Each row has a class, written after it.
[ -9  -6 -15  84 -66  -6 -46  -3  -1   0 -68 -75  -2  27 -28  16  18  32
  18  55 -21 -27  -2 -38   7 -45  20 -57  32 -40  27 -18]
Z246
[ 23  55 -21  -5 -45  -5 -23 -14   4   0 -39 -29   4 100 -30  41 -24 -45
  31  42 -35 -20 -20  10 -41 -87  11 -54   1  -1 -47  44]
Z923
[ 12  49 -16  71   3 -17  10  -6  -5  -1 -35 -78   5  35 -61 -18   2  20
 -16  23  23 -47   8  16 -29 -29 -18 -26   4 -17  34 -21]
Z335
[-35  14 -30  50 -29  -9 -50 -14 -17   5 -46 -74  -2  44 -21  30   8   8
   5  57 -27 -11  -9 -29 -12 -45 -13 -37  16 -36  41  15]
Z175
[-12  61 -33  47 -37  -4 -12 -41 -33  -6 -63 -75  -9  17 -69  -2   9  42
  37   0  33 -29  25  20  -2 -35 -13   8   2 -37  32 -39]
Z161
[-14  16 -37  46 -72  18 -69  -4 -38  12 -10 -70   7  43 -32   4  22  43
  -2  49 -45 -28  -2 -10   7 -34  28 -59  30 -32  67  -3]
Z161
[ 40  81  -9  52 -41 -13  -6 -20 -12  16  -6 -64  -8 105 -70  64 -29 -35
  39  15 -16 -24  -5  -2 -56 -59  -4 -47   9   2 -41  11]
Z335
[  5  37 -22  54  -5 -18  13  -3 -16  -1  -6 -60  19  22 -78 -23 -10  25
 -13  14  16 -32  -3  16 -20 -26  15 -24  21 -16  48   0]
Z923
[ 18  44 -19  60   7 -11 -20 -11   7  -1 -38 -95 -10  35 -68  20  -7  21
  -7  20  18 -22   9  22 -26 -20   3 -26  19 -28  11 -27]
Z246
[ 33  67   5  -3 -33 -21 -30 -32   0   7 -19 -77  -9  52 -78  79 -23 -26
  20 -12  -9 -12  16 -12 -44 -45  -7  -8  28  -4 -45  17]
Z175
[ -7  46 -26  55  18 -24  -2 -10  -6  -6 -18 -71   2   6 -59  -9 -14  24
 -25   7  29 -13  -5  36 -24 -12  -9  -4  11 -26  31 -13]
Z175
[  6  13 -25  38 -59  24 -63  13 -20  10   4 -80   8  37 -27  18  21  66
 -12  32 -47 -33 -10 -30   8 -41  29 -80  34 -16  44  -3]
Z557
[-13  -5 -17  72 -63  -1 -47   7  -7   3 -62 -73   2  24 -26  26  14  51
  26  59 -17 -29  -9 -31  16 -51  25 -56  30 -44  25 -13]
Z246
[ 29  67  -9  35 -33   2 -29 -20  -7   4   4 -70  -1  90 -70  71 -19 -33
  62   5 -17 -23  -1  11 -56 -63  -1 -48  15  -4 -17  -1]
Z161
[ 51  73   4  13 -50 -17 -18 -17 -18  18  -5 -57  -5  84 -72  78 -15 -36
  24 -12  -1 -51   3  -6 -33 -57  -2 -37  12   1 -53  -1]
Z335
[  9  38 -25  33  10 -11   1 -11  -9   8 -34 -97   0   6 -46  -3   6  43
 -15   9  25 -27  10  20 -20 -20 -10   6   9 -15  45 -13]
Z335
[ 48  74 -16  33 -35  -9 -32 -21   0   3 -15 -82  -7  86 -75  54 -21 -20
  51   4 -25  -3  -2   5 -55 -62  16 -48   7  -4 -12  13]
Z288
[ 42  73  -7  25 -28   1 -21 -20  -2   3 -17 -61   6  98 -78  70 -30 -32
  47   9 -25 -22   3 -14 -60 -65  10 -55  18   3 -36  20]
Z923
[ 45  63  -2  32 -24   1 -20 -12   6   3  13 -84  -7  77 -65  70 -20 -16
  43  -6 -23 -16 -10  -5 -54 -69   0 -54  20   9 -30  15]
Z557
[ -3  45 -33  54  -7 -18 -11 -17 -19   1 -25 -80   1  31 -66 -27   9   8
  -5  19  16 -22   7  45 -22 -19  -1  -9   2 -30  57 -15]
Z161
[ -4  55 -26  18 -26 -17  -7 -34 -19 -13 -74 -83  -8 -18 -57   2  -4  57
  15   0  37 -17  12  29  -7 -33  -6  17  20 -35  11 -10]
Z175
[ -2  50 -22   5 -21  -6 -12 -35 -12  -8 -67 -84   0 -28 -65   3   0  69
   1  -8  33 -23  21  21   4 -27  -6   6  17 -24  12 -21]
Z175
[-32   3 -31  84 -70  -2 -40   7 -14   8 -63 -92  21  39 -52   5  19  52
  19  44 -23 -22 -24 -32   5 -46  19 -46  22 -32  63  -3]
Z454
[ -5  53 -26  14 -14 -15  -6 -45 -17  -5 -65 -88  -8 -14 -70   7  -2  50
   7  -5  31 -12  22  18  -9 -23 -15  18  15 -23  13 -15]
Z175
[ 36  68   2  23 -39 -18 -30 -38 -24  10 -12 -75 -11  90 -81  70 -11 -64
  44 -13 -17 -27  17   0 -58 -51  -6 -18  24  -3 -21  -3]
Z161
[ 20  46 -29  57  24 -21 -15  -8  -8  -1 -32 -93   1  29 -77 -17   0  31
  -9   8  13  -8   8  27 -29 -19   3 -12  -4 -23  53 -18]
Z288
[ 13  59 -30  38 -22 -13 -14 -25 -24  -7 -68 -85  -3  11 -74  -8   2  59
  30  -1  24 -14  15  18  -8 -38   9  -1  -1 -33  34 -20]
Z288
[-13   3 -31  75 -71  -6 -49   0  -7  -2 -57 -69  11  23 -36 -19  25  50
   8  44 -29 -19  -8 -32  10 -50  25 -57   8 -33  66  -6]
Z288
[ 26  57 -30   2 -42 -17 -33 -12  12  10 -39 -55  -8  97 -34  34 -22 -29
  31  32 -39  21 -19  28 -39 -75  21 -38 -17  -1 -30  35]
Z288
[ 36  70  -3   4 -46 -20 -34 -37  -2   5 -12 -74 -15  55 -64  80 -28 -25
  23 -13  -6 -15   2  -4 -39 -58  -9 -12  31  -9 -55  11]
Z175
[-11  12 -31  47 -71  22 -69  -8 -31  12 -17 -79  11  38 -43  19  23  53
   7  38 -39 -38   2 -22   9 -42  19 -65  30 -26  55 -20]
Z161
[ 11  60 -24  15 -55  -5 -26  -6  17  13 -28 -51   0 114 -35  55 -25 -41
  37  27 -33   6 -33  15 -41 -68   9 -36  -7  -1 -46  28]
Z454
[ 42  53   3  26 -49 -34 -19 -20   3  10  12 -79 -16  83 -78  91 -15 -28
  27 -18  -8 -13  10 -15 -41 -61 -14 -21  41 -10 -64   9]
Z710
[ -4  -3  -9  72 -45  -6 -35   7 -30   4 -50 -83   7  23 -31 -10  31  43
  -1  36 -29 -38  -4 -36   8 -56  10 -61  26 -25  53 -10]
Z557
[ 12  35  -9  69  14 -27   2 -11 -14  -2 -13 -79   1  29 -81  10 -13  31
 -35  15  16 -30  -6  11 -16 -30  -9 -11  17 -23  33 -29]
Z461
[ 38  65 -34   2 -46  -7 -42  -8   6  10 -36 -65 -11 100 -41  42 -22  -5
  32  28 -41  21 -18  32 -42 -68  30 -49  -7  -3 -39  24]
Z288
[-16   6 -22  60 -24   1 -47   8 -21   8 -20 -80   0  55 -26  28  22  16
  10  45 -37 -23 -15 -36 -10 -53  -3 -61  13 -24  52  13]
Z557
[ 14  34 -33  23  16  -8 -15  -4   5   5  -8 -96  10   6 -55 -18   2  57
  -8   9  14 -10  13  17 -15 -16  17   2   3 -16  75 -17]
Z288
[-28   4 -30  53 -35  -6 -41   4 -34  13 -33 -50  19  62 -41  19  11   1
  14  66 -36 -29 -15 -43  -1 -56  12 -60   7 -33  57  36]
Z923
[-21 -12 -14  81 -64 -15 -35  -6 -21  -2 -63 -71  11  20 -47  16  16  44
  -3  48 -25 -34 -20 -42  15 -58  14 -51  26 -33  54 -11]
Z461
[  8  26 -25  31  25   0  -3   9   3   2   6 -89   9   3 -30 -14  -2  50
 -18   4   8 -14  -5  23 -23 -20  14  -3  17  -4  62  -8]
Z557
[  -1   30  -28   22   13    3  -11    3   31    0    1 -103   21   17
  -48    5    5   38    1    4   26  -33   -1    8  -27  -12    1   11
   13  -12   69  -20]
Z454
[-25   0 -35  71 -43 -17 -50   3 -20   9 -36 -81   2  62 -33  42  19  18
  21  52 -31 -10  -9 -31  -5 -52   0 -55  24 -43  35  22]
Z710
[  4  57 -22  48 -44 -10  10 -25 -19   3 -48 -74   2  10 -72   1   0  60
  14   7  38 -47  14   2   2 -39  -9  -2   7 -23  16 -23]
Z335
[-14  16 -40  67 -28 -11 -60   0 -24  13 -47 -90   2  65 -48  13  19  22
  13  55 -40  -1  -6 -28 -15 -36  17 -49   3 -38  72  10]
Z288
[ 41  55  15  14 -47 -28 -19 -34  -9  11 -11 -76  -8  71 -88  92 -25 -29
  13  -8 -18 -24   4 -29 -33 -67   0 -14  28   0 -34   2]
Z461
[  0   2 -22  81 -61 -12 -47  -5 -27   3 -67 -83  10  23 -50 -18  25  52
   7  34 -30 -24   0 -36   6 -47  26 -53  22 -31  63 -20]
Z288
[  0  35 -22  76  17 -15  -9 -15 -23  -5 -22 -78   0  33 -70 -13   2   6
  -5  13  17 -29  -1  41 -35 -27 -19 -16  10 -23  46 -27]
Z161
[ 10  26 -29  15   7  -4  -4  -5   2  -3   0 -82  19   2 -45 -13  -3  42
 -10  19  17 -36   3   8 -19 -30  12  -1  26 -19  65   8]
Z923
[ -4  11 -22  73 -74  -1 -31  11 -27  13 -49 -70  16  30 -38   0  25  65
   5  48 -13 -54  -5 -32  18 -43  22 -65  19 -31  40 -22]
Z335
[ 28  67  -2   4 -46 -20 -33 -35  -6   4 -26 -71 -12  60 -73  80 -22 -27
  23 -13  -7 -18   6  -5 -42 -50  -8 -16  30  -6 -53   6]
Z175
[-21   5 -26  66 -72  -6 -31  -1 -27   1 -68 -70  23  32 -56  -6  16  53
   8  49 -22 -42  -5 -40   6 -56  26 -52  35 -31  55   2]
Z923
[ 12  42 -23  51  15 -14   7 -13 -22  -8 -31 -61  16  22 -74 -20  -9  19
  -9  10  23 -43  -1  23 -26 -28   4 -19  15 -19  38  -9]
Z923
[ 12  52 -12  28 -12 -11   1 -20 -25  -6 -50 -87 -10   3 -69  -1   9  55
  12 -13  26 -26  20   9  -7 -35  -8   5  13 -21  17 -20]
Z557
[ -9  31 -35  27   3   0 -13   4  19   5  -4 -87  19  19 -41   3   0  35
  -2   5  22 -20 -14  16 -16 -16   7   8   2 -17  61  -8]
Z454
[ 19  43 -26  56   3 -25 -11  -8  -9  -2 -34 -97   5  12 -76 -29   4  39
  -5   7  15 -12   9  23 -22 -24  15  -8   5 -28  68  -8]
Z288
[-16 -21 -19  82 -60 -24 -33   8 -21   4 -58 -77   6  26 -31  11  32  49
  15  41 -18 -23  -2 -35  15 -54   4 -54  36 -43  30 -11]
Z710
[ -3  47 -22  56  14 -28  -1  -1  -2  -4 -27 -74   0  15 -58  -9 -12  31
 -29   9  29 -10  -5  41 -25 -13  -6  -4  15 -28  17 -21]
Z175
[  9  33 -19  56  22 -26  -1 -13 -14  -2 -16 -84  -1  27 -71   4 -11  27
 -32  23  12 -21 -11  26 -22 -28  -5  -9  12 -24  44 -12]
Z461
[-25   3 -29  58 -69 -12 -44  -4 -22   5 -60 -83  10   2 -38  -3  18  65
  -3  50 -22 -15  -6 -24  16 -37  21 -42  32 -39  48   4]
Z175
[-14  -6 -21  77 -73 -16 -31  -6 -24   6 -66 -77  12  32 -54  14  14  59
   0  52 -25 -33 -17 -36  18 -55  26 -50  27 -32  45 -27]
Z461
[-21  -6 -15  72 -57 -13 -35   1 -33   2 -67 -80  13  20 -45  10  11  66
 -15  55 -28 -31 -16 -32  19 -61  20 -47  32 -34  59 -12]
Z461
[-20   7 -23  59 -32   2 -58   6   0   8 -50 -72  -1  64 -27  53   5  11
  20  67 -28 -22  -8 -29  -7 -49  10 -60  16 -34  21   0]
Z246
[-31  21 -28  77 -54 -13 -33   8 -28  17 -39 -59   0  80 -41  33  18   8
  10  66 -24 -30 -13 -36  -6 -46  -9 -59   2 -35  35  12]
Z335
